Below is a small trained network, with its code and all its weights. Each question gives an input and a target symbol and asks what happens when units are switched off, that is, made to give their printed mean instead of their output.

import numpy as np


def w(rows, s, z=0):
    codes = np.array(rows[::2]) - 128.0
    scale = np.full(codes.shape[1], s)
    scale[-1] = z or s
    return codes * scale


def f(y):
    return y / 2 * (1 + np.tanh(0.7978845608 * (y + 0.044715 * y**3)))


def softmax(a):
    e = np.exp(a - a.max(-1, keepdims=True))
    return e / e.sum(-1, keepdims=True)


def log_softmax(a):
    a = a - a.max(-1, keepdims=True)
    return a - np.log(np.exp(a).sum(-1, keepdims=True))


def net(x, mask):
    ids = ['ΓΛΨαβδεζημξπτφ'.index(c) for c in x.split()]
    T = len(ids)
    res = E[ids] + P[:T]
    r = res
    for j in range(2):
        rows = slice(2 * j, 2 * j + 2)
        q, k, v = (r @ M[0][rows].T for M in (Q, K, V))
        z = softmax(np.where(np.tri(T) > 0, q @ k.T / 2**0.5, -1e9)) @ v
        o = O[0][rows]
        res = res + np.where(mask[j], z, o[:, -1]) @ o[:, :-1]
    y = f(res @ A[0][:, :-1].T + A[0][:, -1])
    res = res + np.where(mask[2:14], y, B[0][:, -1]) @ B[0][:, :-1]
    return log_softmax(res[-1] @ U[:, :-1].T + U[:, -1])


Q, K, V, O, A, B = {}, {}, {}, {}, {}, {}
E = w([
[193,29,112,103,134],'Γ',
[184,54,145,133,173],'Λ',
[119,182,113,119,104],'Ψ',
[82,76,108,88,126],'α',
[111,211,120,214,216],'β',
[193,170,175,172,200],'δ',
[85,161,129,221,192],'ε',
[143,8,110,141,130],'ζ',
[92,86,144,93,152],'η',
[101,133,193,127,160],'μ',
[68,125,155,136,148],'ξ',
[55,50,52,175,136],'π',
[108,121,54,72,104],'τ',
[95,98,111,200,167],'φ',
],0.015)
P = w([
[57,222,208,51,51],'0',
[160,247,52,159,177],'1',
[149,185,82,163,200],'2',
[132,97,65,118,245],'3',
[159,60,116,159,48],'4',
[153,51,131,123,122],'5',
[169,172,74,106,110],'6',
[177,170,85,125,168],'7',
[165,164,88,106,197],'8',
],0.011)
Q[0] = w([
[159,133,75,155,188],'h0',
[44,185,176,2,87],'h0',
[129,105,136,157,62],'h1',
[52,173,181,24,78],'h1',
],0.013)
K[0] = w([
[46,113,168,75,111],'h0',
[178,78,37,171,206],'h0',
[105,226,70,109,119],'h1',
[185,81,23,183,252],'h1',
],0.011)
V[0] = w([
[51,112,116,78,59],'h0',
[182,31,127,38,94],'h0',
[9,67,183,194,144],'h1',
[101,140,17,165,145],'h1',
],0.015)
O[0] = w([
[63,70,211,138,158,254],'h0',
[208,117,253,179,81,2],'h0',
[22,125,98,240,119,148],'h1',
[17,165,205,63,87,54],'h1',
],0.015,0.0079)
A[0] = w([
[150,98,48,117,168,59],'n0',
[83,85,148,184,203,184],'n1',
[74,167,58,57,142,181],'n2',
[9,179,81,36,138,119],'n3',
[144,87,178,104,252,171],'n4',
[55,12,86,106,170,62],'n5',
[175,20,148,95,113,59],'n6',
[54,131,59,76,1,91],'n7',
[132,162,120,117,48,251],'n8',
[151,172,57,113,86,129],'n9',
[158,163,192,210,221,125],'n10',
[15,179,159,9,137,116],'n11',
],0.0073,0.011)
B[0] = w([
[142,193,167,180,180,192],'n0',
[123,121,106,102,50,253],'n1',
[113,94,206,87,56,247],'n2',
[169,193,143,69,27,242],'n3',
[144,139,118,60,91,218],'n4',
[129,203,138,135,159,237],'n5',
[104,210,140,111,193,145],'n6',
[134,166,42,195,193,176],'n7',
[112,25,27,142,104,160],'n8',
[61,45,237,131,252,166],'n9',
[117,66,111,93,136,181],'n10',
[176,131,206,254,237,208],'n11',
],0.0072,0.02)
U = w([
[255,103,65,141,72,165],'Γ',
[201,124,11,167,112,170],'Λ',
[147,137,198,39,59,198],'Ψ',
[130,47,198,175,78,130],'α',
[160,145,166,173,236,100],'β',
[120,122,45,11,159,179],'δ',
[143,184,130,140,162,49],'ε',
[141,58,86,175,83,233],'ζ',
[79,29,141,127,144,120],'η',
[73,87,49,146,161,133],'μ',
[79,123,76,90,25,153],'ξ',
[68,106,194,182,163,2],'π',
[190,103,251,159,175,61],'τ',
[108,167,93,142,116,50],'φ',
],0.0087,0.0058)

Each question gives the input, a string of symbols that net reads in full, and the target symbol t.
The units are the heads (2 rows each of Q, K, V and O) and the neurons (one row each of A and B). Each row of codes is followed by its name. A weight is (code - 128) times the scale printed after its matrix; where a second scale follows, it is the last column's (O, A, B and U).
mask holds one flag per unit, heads first, then neurons. A switched-off unit (its flag False) gives its mean, the last column of its rows in O or B, instead of its output. The means were averaged over made-up inputs and are rounded, as every weight is.
A unit's drop is (log p(t) with every unit on - log p(t) with that unit switched off) / (log p(t) with every unit on - log p(t) with every unit switched off).
The circuit of an input: a set's keep is (log p(t) with only the set's units on - log p(t) with every unit switched off) / (log p(t) with every unit on - log p(t) with every unit switched off). Starting from the 12 units with the biggest drops (on a tie, the unit counted first), units are removed one at a time, each time the one whose removal leaves the highest keep (on an exact tie, the one counted first), for as long as the keep stays at least 0.8.
circuit, biggest first: the units of the circuit, biggest drop first
most important unit: the unit with the biggest drop
k most important neurons: the k neurons with the biggest drops, biggest first
heads that matter: for each layer, one digit per head in row order, 1 if its drop is at least 0.15 and else 0, layers parted by /
input π π Ψ δ, target π: most important neuron	(n11)
input α φ Ψ δ, target η: 2 most important neurons	(n10, n3)
input Ψ δ Ψ ξ Λ, target δ: circuit, biggest first	(n11, h0, h1, n2)
input ξ π τ, target ξ: 4 most important neurons	(n1, n11, n3, n9)
input α Ψ α ξ ζ Ψ δ Γ, target η: 4 most important neurons	(n3, n10, n11, n2)
input Λ δ δ Ψ, target Λ: 2 most important neurons	(n2, n3)
input Ψ δ β, target δ: 2 most important neurons	(n11, n4)
input Γ Γ Ψ δ ξ ε ξ Γ, target τ: heads that matter	10
input Ψ η β ζ τ τ Ψ Ψ Γ, target δ: circuit, biggest first	(n11, h1, h0)
input Λ φ Ψ, target Λ: 2 most important neurons	(n2, n11)
input δ Ψ Ψ ξ τ Ψ, target Ψ: 4 most important neurons	(n3, n2, n0, n5)
input ξ Ψ Ψ Ψ π ζ Ψ Γ, target μ: circuit, biggest first	(h1, h0)
input δ Λ μ, target δ: 2 most important neurons	(n11, n5)
input ζ ζ Ψ Γ φ, target α: most important unit	h0
input π Ψ Λ β τ, target Ψ: 2 most important neurons	(n3, n2)
input δ ζ δ Ψ Ψ Ψ β Γ τ, target Ψ: heads that matter	01
input Γ ξ π Γ Ψ δ δ φ, target τ: heads that matter	11
input ξ δ Γ δ Ψ Γ π, target μ: heads that matter	01
input Λ Ψ μ δ φ δ δ, target Γ: circuit, biggest first	(h0, h1)
input μ ξ Ψ Ψ, target μ: 2 most important neurons	(n3, n11)
input π α Ψ ξ Λ Λ ζ α β, target π: circuit, biggest first	(h1)
input Ψ α Λ, target δ: 2 most important neurons	(n11, n4)
input Γ τ ξ α Ψ π, target τ: 2 most important neurons	(n6, n3)
input α ε δ δ α ε, target η: heads that matter	10
input ζ Ψ δ Ψ, target ζ: heads that matter	11
